Below is a small trained network, with its code and all its weights. Each question gives an input and a class and asks what happens when units are switched off, that is, made to give their printed mean instead of their output.

import numpy as np


def w(rows, s, z=0):
    codes = np.array(rows[::2]) - 128.0
    scale = np.full(codes.shape[1], s)
    scale[-1] = z or s
    return codes * scale


def f(y):
    return y / 2 * (1 + np.tanh(0.7978845608 * (y + 0.044715 * y**3)))


def log_softmax(a):
    a = a - a.max(-1, keepdims=True)
    return a - np.log(np.exp(a).sum(-1, keepdims=True))


def net(x, mask):
    res = np.array(x, float).reshape(1, 5) / 4 @ E
    y = f(res @ A[0][:, :-1].T + A[0][:, -1])
    res = res + np.where(mask, y, B[0][:, -1]) @ B[0][:, :-1]
    return log_softmax(res[-1] @ U[:, :-1].T + U[:, -1])


A, B = {}, {}
E = w([
[137,121,66,65,72,86,192],'x0',
[129,130,123,135,113,118,107],'x1',
[136,173,156,208,94,101,200],'x2',
[7,196,176,94,175,44,137],'x3',
[189,176,79,143,188,83,112],'x4',
],0.011)
A[0] = w([
[125,110,82,116,101,87,156,215],'N1',
[182,199,70,145,182,103,110,99],'N2',
[112,163,121,235,76,134,190,5],'N3',
[146,148,152,223,89,112,192,13],'N4',
[108,126,122,208,137,115,180,37],'N5',
[194,93,110,187,102,188,126,84],'N6',
[239,94,124,155,88,146,129,50],'N7',
[142,146,215,169,160,190,90,87],'N8',
[124,113,66,43,36,130,218,236],'N9',
[132,57,107,42,215,175,42,63],'N10',
[148,150,159,133,95,163,126,225],'N11',
[25,217,199,115,172,55,146,151],'N12',
[188,170,56,162,222,83,121,168],'N13',
[107,94,167,200,222,206,97,137],'N14',
[90,119,87,47,143,194,75,189],'N15',
[141,182,172,245,111,158,200,35],'N16',
[172,88,89,192,115,254,137,77],'N17',
[66,90,162,124,65,151,116,53],'N18',
[101,86,238,189,112,180,85,84],'N19',
[66,74,214,121,21,189,154,111],'N20',
[137,177,185,168,134,189,66,47],'N21',
[146,122,65,105,87,120,172,60],'N22',
[156,139,141,206,219,161,82,133],'N23',
],0.0093,0.0021)
B[0] = w([
[147,189,100,124,106,67,179,159],'N1',
[205,37,216,192,165,143,176,172],'N2',
[66,89,26,148,92,210,19,186],'N3',
[67,98,25,116,125,207,71,184],'N4',
[76,115,60,120,108,173,57,155],'N5',
[96,134,184,64,223,100,60,203],'N6',
[106,160,191,37,201,127,73,200],'N7',
[134,248,120,92,48,69,167,187],'N8',
[144,189,130,165,12,3,166,214],'N9',
[54,98,7,171,67,204,52,205],'N10',
[106,131,172,140,123,192,135,155],'N11',
[141,132,197,36,199,147,25,251],'N12',
[222,80,149,246,139,224,253,189],'N13',
[123,191,101,114,61,35,169,205],'N14',
[98,95,38,190,102,176,128,182],'N15',
[43,132,35,167,86,189,124,201],'N16',
[100,137,211,13,215,117,52,221],'N17',
[178,20,169,170,215,138,167,174],'N18',
[202,151,129,186,56,32,202,207],'N19',
[230,49,222,226,165,170,200,225],'N20',
[101,178,127,99,49,72,176,175],'N21',
[160,224,112,81,136,54,139,160],'N22',
[182,210,129,144,49,47,205,192],'N23',
],0.0069,0.013)
U = w([
[164,238,116,112,15,25,184,65],'0',
[87,175,224,32,228,148,50,8],'1',
[63,110,8,176,58,254,67,86],'2',
[227,79,202,239,143,187,204,250],'3',
],0.0077,0.0022)

Each question gives the input, the list of numbers given to net, and the class t.
The units are the neurons (one row each of A and B). Each row of codes is followed by its name. A weight is (code - 128) times the scale printed after its matrix; where a second scale follows, it is the last column's (A, B and U).
mask holds one flag per neuron, in row order. A switched-off neuron (its flag False) gives its mean, the last column of its row in B, instead of its output. The means were averaged over made-up inputs and are rounded, as every weight is.
A unit's drop is (log p(t) with every unit on - log p(t) with that unit switched off) / (log p(t) with every unit on - log p(t) with every unit switched off).
The circuit of an input: a set's keep is (log p(t) with only the set's units on - log p(t) with every unit switched off) / (log p(t) with every unit on - log p(t) with every unit switched off). Starting from the 12 units with the biggest drops (on a tie, the unit counted first), units are removed one at a time, each time the one whose removal leaves the highest keep (on an exact tie, the one counted first), for as long as the keep stays at least 0.8.
units of the circuit, in order: the units of the circuit, biggest drop first
unit that matters most: the unit with the biggest drop
top k neurons: the k neurons with the biggest drops, biggest first
drop of u: that unit's drop, to one decimal
input [-8,-2,-5,-4,-8], class 0: unit that matters most => N14
input [-5,-5,0,-8,4], class 1: top 3 neurons => [N17, N6, N7]
input [-7,-1,3,5,6], class 0: top 2 neurons => [N23, N20]
input [7,6,-5,-5,-8], class 3: top 4 neurons => [N20, N18, N14, N8]
input [8,-5,-8,-7,-1], class 0: top 2 neurons => [N9, N22]
input [5,6,3,-6,2], class 1: units of the circuit, in order => [N7, N6]
input [2,2,-8,4,-8], class 2: top 2 neurons => [N10, N15]
input [-6,0,1,-8,-8], class 1: top 2 neurons => [N17, N6]
input [-5,2,6,7,-8], class 3: top 3 neurons => [N20, N19, N17]
input [1,7,-2,7,-8], class 3: top 3 neurons => [N20, N17, N18]
input [2,-2,5,5,7], class 3: top 2 neurons => [N13, N2]
input [-1,-3,-6,-6,4], class 1: top 3 neurons => [N17, N7, N6]
input [-4,-2,-8,-8,1], class 1: top 4 neurons => [N17, N6, N7, N16]
input [0,0,-8,5,1], class 2: units of the circuit, in order => [N10]
input [7,-1,-6,-6,1], class 0: top 3 neurons => [N9, N22, N12]
input [-2,6,4,5,-7], class 3: top 2 neurons => [N20, N17]
input [-7,-2,-5,2,3], class 0: drop of N14 => 0.0
input [5,-4,-2,-2,6], class 3: drop of N14 => 0.2
input [-3,-8,-6,3,2], class 2: drop of N10 => 0.1
input [-6,-6,2,3,-7], class 3: units of the circuit, in order => [N20]
